Here is a tiny trained network, its code and every weight. The questions are about switching its units off for an input and a class, where a switched-off unit gives its printed mean instead of its output.

import numpy as np


def w(rows, s, z=0):
    codes = np.array(rows[::2]) - 128.0
    scale = np.full(codes.shape[1], s)
    scale[-1] = z or s
    return codes * scale


def norm(h):
    return h / np.sqrt((h * h).mean(-1, keepdims=True) + 1e-5)


def f(y):
    return y / 2 * (1 + np.tanh(0.7978845608 * (y + 0.044715 * y**3)))


def log_softmax(a):
    a = a - a.max(-1, keepdims=True)
    return a - np.log(np.exp(a).sum(-1, keepdims=True))


def net(x, mask):
    res = np.array(x, float).reshape(1, 5) / 4 @ E
    u = 0
    for l in range(3):
        y = f(norm(res) @ A[l][:, :-1].T + A[l][:, -1])
        res = res + np.where(mask[u : u + 13], y, B[l][:, -1]) @ B[l][:, :-1]
        u += 13
    return log_softmax(norm(res)[-1] @ U[:, :-1].T + U[:, -1])


A, B = {}, {}
E = w([
[72,111,91,118,128,199,211,230],'x0',
[94,75,145,141,115,182,87,170],'x1',
[49,130,56,183,166,25,141,69],'x2',
[240,88,186,118,133,130,253,89],'x3',
[181,24,48,148,55,64,84,166],'x4',
],0.0059)
A[0] = w([
[189,83,67,182,115,23,96,98,197],'L0N1',
[99,196,96,91,165,85,144,39,50],'L0N2',
[136,94,129,113,97,114,62,153,35],'L0N3',
[190,78,130,148,103,49,117,58,130],'L0N4',
[69,130,122,179,127,67,82,112,30],'L0N5',
[58,152,133,46,161,254,114,175,122],'L0N6',
[210,14,93,109,51,191,134,205,154],'L0N7',
[61,142,145,174,181,67,140,54,90],'L0N8',
[178,194,123,54,114,149,5,116,3],'L0N9',
[209,97,209,123,134,157,206,93,125],'L0N10',
[97,82,143,202,201,137,112,97,99],'L0N11',
[73,131,32,133,95,79,48,149,125],'L0N12',
[216,168,205,106,85,121,23,68,69],'L0N13',
],0.0077,0.0036)
B[0] = w([
[77,181,96,203,58,106,95,126,216],'L0N1',
[163,151,37,131,157,178,116,57,161],'L0N2',
[174,135,39,147,112,133,146,196,139],'L0N3',
[114,175,67,156,129,190,148,115,189],'L0N4',
[93,60,206,105,192,143,198,135,149],'L0N5',
[148,115,176,188,38,199,116,97,207],'L0N6',
[160,41,63,176,149,182,154,109,255],'L0N7',
[139,84,116,103,234,171,149,73,172],'L0N8',
[184,78,193,166,177,111,83,133,150],'L0N9',
[57,98,123,33,179,175,155,92,219],'L0N10',
[96,81,157,109,114,141,137,115,135],'L0N11',
[75,48,95,3,176,90,142,228,191],'L0N12',
[169,218,171,197,77,62,119,184,184],'L0N13',
],0.0066,0.0084)
A[1] = w([
[67,188,137,167,68,111,122,127,22],'L1N1',
[131,199,194,104,163,85,70,153,15],'L1N2',
[123,132,19,47,191,72,166,96,90],'L1N3',
[138,98,150,182,85,142,95,133,92],'L1N4',
[236,159,148,118,121,161,87,202,206],'L1N5',
[110,133,101,86,117,2,132,197,45],'L1N6',
[144,230,116,185,169,122,210,58,19],'L1N7',
[151,118,165,206,199,127,28,81,97],'L1N8',
[155,203,188,129,71,29,137,191,40],'L1N9',
[131,88,173,158,102,124,149,136,88],'L1N10',
[210,147,98,141,171,180,64,92,3],'L1N11',
[84,180,122,48,170,117,79,172,197],'L1N12',
[212,185,188,67,189,134,177,29,135],'L1N13',
],0.0076,0.0029)
B[1] = w([
[138,141,90,72,161,116,76,181,128],'L1N1',
[188,8,154,122,61,95,102,50,132],'L1N2',
[191,216,219,145,187,129,107,129,224],'L1N3',
[109,172,125,152,94,172,128,178,164],'L1N4',
[58,90,160,181,180,171,162,75,198],'L1N5',
[104,91,154,177,140,62,88,150,156],'L1N6',
[241,144,35,159,109,79,127,93,201],'L1N7',
[153,93,77,213,101,84,142,164,157],'L1N8',
[99,89,197,71,185,161,115,94,138],'L1N9',
[91,139,139,157,128,125,156,108,138],'L1N10',
[122,179,111,168,142,134,126,161,143],'L1N11',
[164,107,223,144,134,150,157,139,157],'L1N12',
[102,101,57,101,2,15,154,169,253],'L1N13',
],0.007,0.0049)
A[2] = w([
[119,147,99,161,172,128,79,51,152],'L2N1',
[57,158,128,203,174,86,96,21,206],'L2N2',
[86,154,199,149,93,209,94,121,145],'L2N3',
[184,121,212,107,140,109,76,80,2],'L2N4',
[93,186,142,104,216,120,64,94,65],'L2N5',
[150,95,41,92,36,160,136,127,37],'L2N6',
[192,91,108,19,217,170,163,134,149],'L2N7',
[142,110,109,83,134,12,92,202,56],'L2N8',
[214,215,103,101,130,80,146,52,33],'L2N9',
[114,50,1,116,121,100,50,177,98],'L2N10',
[146,152,102,122,132,98,166,90,150],'L2N11',
[216,209,106,175,184,172,87,118,94],'L2N12',
[203,102,133,77,74,191,168,98,123],'L2N13',
],0.0089,0.004)
B[2] = w([
[56,94,128,109,99,200,197,155,177],'L2N1',
[68,38,93,58,110,145,223,164,233],'L2N2',
[173,211,104,71,129,107,122,160,209],'L2N3',
[186,29,205,156,57,31,201,97,119],'L2N4',
[87,16,131,119,102,185,206,87,146],'L2N5',
[151,84,125,139,114,172,202,64,216],'L2N6',
[150,58,109,64,219,121,46,127,229],'L2N7',
[73,203,158,254,222,26,74,227,171],'L2N8',
[159,188,81,190,96,107,60,56,216],'L2N9',
[131,165,138,100,195,72,140,23,253],'L2N10',
[151,134,86,124,179,184,135,72,187],'L2N11',
[130,83,120,205,72,168,104,178,173],'L2N12',
[26,83,134,91,196,87,92,163,249],'L2N13',
],0.0076,0.0053)
U = w([
[84,45,101,46,181,173,170,112,204],'0',
[155,149,38,176,83,115,149,62,185],'1',
[162,97,223,132,60,72,133,118,74],'2',
[99,155,132,113,107,82,148,101,3],'3',
[147,126,140,198,49,200,103,198,150],'4',
[73,249,186,37,108,179,125,170,99],'5',
[185,212,111,55,179,100,115,95,6],'6',
[82,121,126,168,184,46,76,186,138],'7',
],0.018,0.0056)

Each question gives the input, the list of numbers given to net, and the class t.
The units are the neurons (one row each of A and B). Each row of codes is followed by its name. A weight is (code - 128) times the scale printed after its matrix; where a second scale follows, it is the last column's (A, B and U).
mask holds one flag per neuron, layer by layer. A switched-off neuron (its flag False) gives its mean, the last column of its row in B, instead of its output. The means were averaged over made-up inputs and are rounded, as every weight is.
A unit's drop is (log p(t) with every unit on - log p(t) with that unit switched off) / (log p(t) with every unit on - log p(t) with every unit switched off).
The circuit of an input: a set's keep is (log p(t) with only the set's units on - log p(t) with every unit switched off) / (log p(t) with every unit on - log p(t) with every unit switched off). Starting from the 12 units with the biggest drops (on a tie, the unit counted first), units are removed one at a time, each time the one whose removal leaves the highest keep (on an exact tie, the one counted first), for as long as the keep stays at least 0.8.
circuit, biggest first: the units of the circuit, biggest drop first
top k neurons: the k neurons with the biggest drops, biggest first
top k neurons in layer l: the k neurons of layer l with the biggest drops, biggest first
drop when u is switched off: that unit's drop, to one decimal
input [-7,2,-7,-6,-7], class 2: circuit, biggest first => [L1N2, L0N13]
input [0,1,1,-7,-8], class 5: top 3 neurons => [L0N6, L2N3, L0N7]
input [-7,1,7,-7,2], class 0: circuit, biggest first => [L2N2]
input [1,-1,8,-2,7], class 7: circuit, biggest first => [L0N12, L2N8]
input [5,-4,4,3,-4], class 1: top 2 neurons => [L0N12, L1N7]
input [0,-6,-2,1,-2], class 6: top 4 neurons => [L0N10, L0N6, L0N1, L1N3]
input [-5,-5,4,-5,-4], class 0: top 3 neurons => [L2N2, L0N12, L0N8]
input [-7,-7,-6,-1,-7], class 1: top 2 neurons => [L0N2, L0N12]
input [-5,-6,-2,-8,-8], class 1: top 2 neurons => [L0N2, L1N13]
input [-3,-5,2,-1,5], class 7: top 3 neurons => [L0N12, L0N7, L2N8]
input [3,-3,-2,1,-4], class 5: top 3 neurons => [L0N7, L0N6, L0N8]
input [2,6,0,-6,4], class 7: top 3 neurons => [L0N12, L2N8, L0N10]
input [0,-2,-5,-7,-3], class 4: top 3 neurons in layer 0 => [L0N6, L0N9, L0N10]
input [-6,-5,-6,-8,-8], class 4: circuit, biggest first => [L2N12]
input [5,-1,-4,-1,2], class 4: top 4 neurons => [L0N6, L0N12, L0N10, L2N2]
input [-3,-8,7,-1,3], class 0: top 3 neurons in layer 0 => [L0N12, L0N13, L0N5]
input [-1,0,1,-3,0], class 7: top 4 neurons in layer 0 => [L0N12, L0N10, L0N7, L0N4]
input [-5,7,1,7,-2], class 1: top 3 neurons in layer 0 => [L0N13, L0N12, L0N4]
input [-4,4,-3,-4,1], class 7: drop when L0N12 is switched off => 1.4
input [1,-6,-1,-4,6], class 7: drop when L0N12 is switched off => 0.4
